Below is a small trained network, with its code and all its weights. Each question gives an input and a target symbol and asks what happens when units are switched off, that is, made to give their printed mean instead of their output.

import numpy as np


def w(rows, s, z=0):
    codes = np.array(rows[::2]) - 128.0
    scale = np.full(codes.shape[1], s)
    scale[-1] = z or s
    return codes * scale


def norm(h):
    return h / np.sqrt((h * h).mean(-1, keepdims=True) + 1e-5)


def f(y):
    return y / 2 * (1 + np.tanh(0.7978845608 * (y + 0.044715 * y**3)))


def softmax(a):
    e = np.exp(a - a.max(-1, keepdims=True))
    return e / e.sum(-1, keepdims=True)


def log_softmax(a):
    a = a - a.max(-1, keepdims=True)
    return a - np.log(np.exp(a).sum(-1, keepdims=True))


def net(x, mask):
    ids = ['ΓΔΛΣΨΩαφ'.index(c) for c in x.split()]
    T = len(ids)
    res = E[ids] + P[:T]
    q, k, v = (norm(res) @ M[0].T for M in (Q, K, V))
    z = softmax(np.where(np.tri(T) > 0, q @ k.T / 4**0.5, -1e9)) @ v
    res = res + np.where(mask[0], z, O[0][:, -1]) @ O[0][:, :-1]
    y = f(norm(res) @ A[0][:, :-1].T + A[0][:, -1])
    res = res + np.where(mask[1:13], y, B[0][:, -1]) @ B[0][:, :-1]
    return log_softmax(norm(res)[-1] @ U[:, :-1].T + U[:, -1])


Q, K, V, O, A, B = {}, {}, {}, {}, {}, {}
E = w([
[68,226,26,242],'Γ',
[218,104,162,99],'Δ',
[151,185,98,121],'Λ',
[167,224,63,143],'Σ',
[217,86,181,90],'Ψ',
[74,196,137,148],'Ω',
[113,43,251,111],'α',
[199,143,114,120],'φ',
],0.013)
P = w([
[104,122,75,126],'0',
[51,255,104,222],'1',
[58,225,171,64],'2',
[81,198,164,146],'3',
[130,26,191,198],'4',
[100,113,99,18],'5',
[148,165,102,103],'6',
],0.009)
Q[0] = w([
[186,100,16,179],'H0',
[121,12,39,60],'H0',
[180,127,196,254],'H0',
[171,104,48,50],'H0',
],0.0092)
K[0] = w([
[116,165,234,172],'H0',
[34,205,153,121],'H0',
[79,130,71,254],'H0',
[97,172,149,79],'H0',
],0.009)
V[0] = w([
[94,95,204,63],'H0',
[2,178,59,228],'H0',
[226,105,123,69],'H0',
[90,69,144,128],'H0',
],0.0083)
O[0] = w([
[55,254,174,234,9],'H0',
[83,194,153,37,62],'H0',
[160,123,64,187,236],'H0',
[209,147,132,155,4],'H0',
],0.0094,0.004)
A[0] = w([
[198,158,51,137,151],'N0',
[119,221,172,50,158],'N1',
[83,203,255,214,250],'N2',
[211,111,129,66,168],'N3',
[52,137,212,130,69],'N4',
[117,91,109,198,239],'N5',
[44,121,122,37,199],'N6',
[110,36,182,168,213],'N7',
[132,196,37,140,102],'N8',
[133,153,61,117,127],'N9',
[184,193,82,149,111],'N10',
[83,128,144,64,22],'N11',
],0.0095,0.0018)
B[0] = w([
[123,139,167,95,254],'N0',
[111,148,144,70,194],'N1',
[218,158,247,100,181],'N2',
[141,159,104,108,252],'N3',
[192,82,132,80,141],'N4',
[72,160,164,157,194],'N5',
[78,133,88,166,219],'N6',
[101,167,127,167,206],'N7',
[169,98,117,155,210],'N8',
[150,115,179,122,185],'N9',
[143,116,87,102,193],'N10',
[81,117,136,124,153],'N11',
],0.011,0.0047)
U = w([
[107,225,84,84,92],'Γ',
[145,188,142,196,112],'Δ',
[100,187,133,116,89],'Λ',
[226,92,65,86,129],'Σ',
[131,202,122,121,67],'Ψ',
[111,247,155,96,83],'Ω',
[182,254,233,138,170],'α',
[93,126,98,212,251],'φ',
],0.0089,0.003)

Each question gives the input, a string of symbols that net reads in full, and the target symbol t.
The units are the heads (4 rows each of Q, K, V and O) and the neurons (one row each of A and B). Each row of codes is followed by its name. A weight is (code - 128) times the scale printed after its matrix; where a second scale follows, it is the last column's (O, A, B and U).
mask holds one flag per unit, heads first, then neurons. A switched-off unit (its flag False) gives its mean, the last column of its rows in O or B, instead of its output. The means were averaged over made-up inputs and are rounded, as every weight is.
A unit's drop is (log p(t) with every unit on - log p(t) with that unit switched off) / (log p(t) with every unit on - log p(t) with every unit switched off).
The circuit of an input: a set's keep is (log p(t) with only the set's units on - log p(t) with every unit switched off) / (log p(t) with every unit on - log p(t) with every unit switched off). Starting from the 12 units with the biggest drops (on a tie, the unit counted first), units are removed one at a time, each time the one whose removal leaves the highest keep (on an exact tie, the one counted first), for as long as the keep stays at least 0.8.
circuit, biggest first: the units of the circuit, biggest drop first
k most important neurons: the k neurons with the biggest drops, biggest first
drop when u is switched off: that unit's drop, to one decimal
input Δ φ φ Ψ, target φ: circuit, biggest first -> H0, N2
input Δ φ Λ φ φ φ, target Γ: circuit, biggest first -> H0, N6
input Δ Δ α φ Λ Ψ, target α: 2 most important neurons -> N6, N8
input α Δ φ Γ α α Γ, target α: circuit, biggest first -> H0, N2
input φ α α, target φ: most important neuron -> N7
input φ φ Λ α Σ φ, target Γ: circuit, biggest first -> H0, N2
input Δ φ α Δ φ Λ, target α: circuit, biggest first -> H0, N6
input φ Δ φ Δ α Γ Ω, target φ: 3 most important neurons -> N2, N5, N3
input φ φ Ψ Δ φ α, target φ: 2 most important neurons -> N2, N0
input Ω α φ Λ φ, target α: 2 most important neurons -> N2, N10
input Δ Ψ Δ Σ φ Δ, target φ: 2 most important neurons -> N2, N5
input α Λ Ω, target α: drop when N2 is switched off -> 0.3
input φ φ Δ Ω α Λ, target φ: drop when H0 is switched off -> 0.8
input α Σ α Ω, target α: circuit, biggest first -> N2
input φ Λ Ω, target φ: drop when H0 is switched off -> 1.2
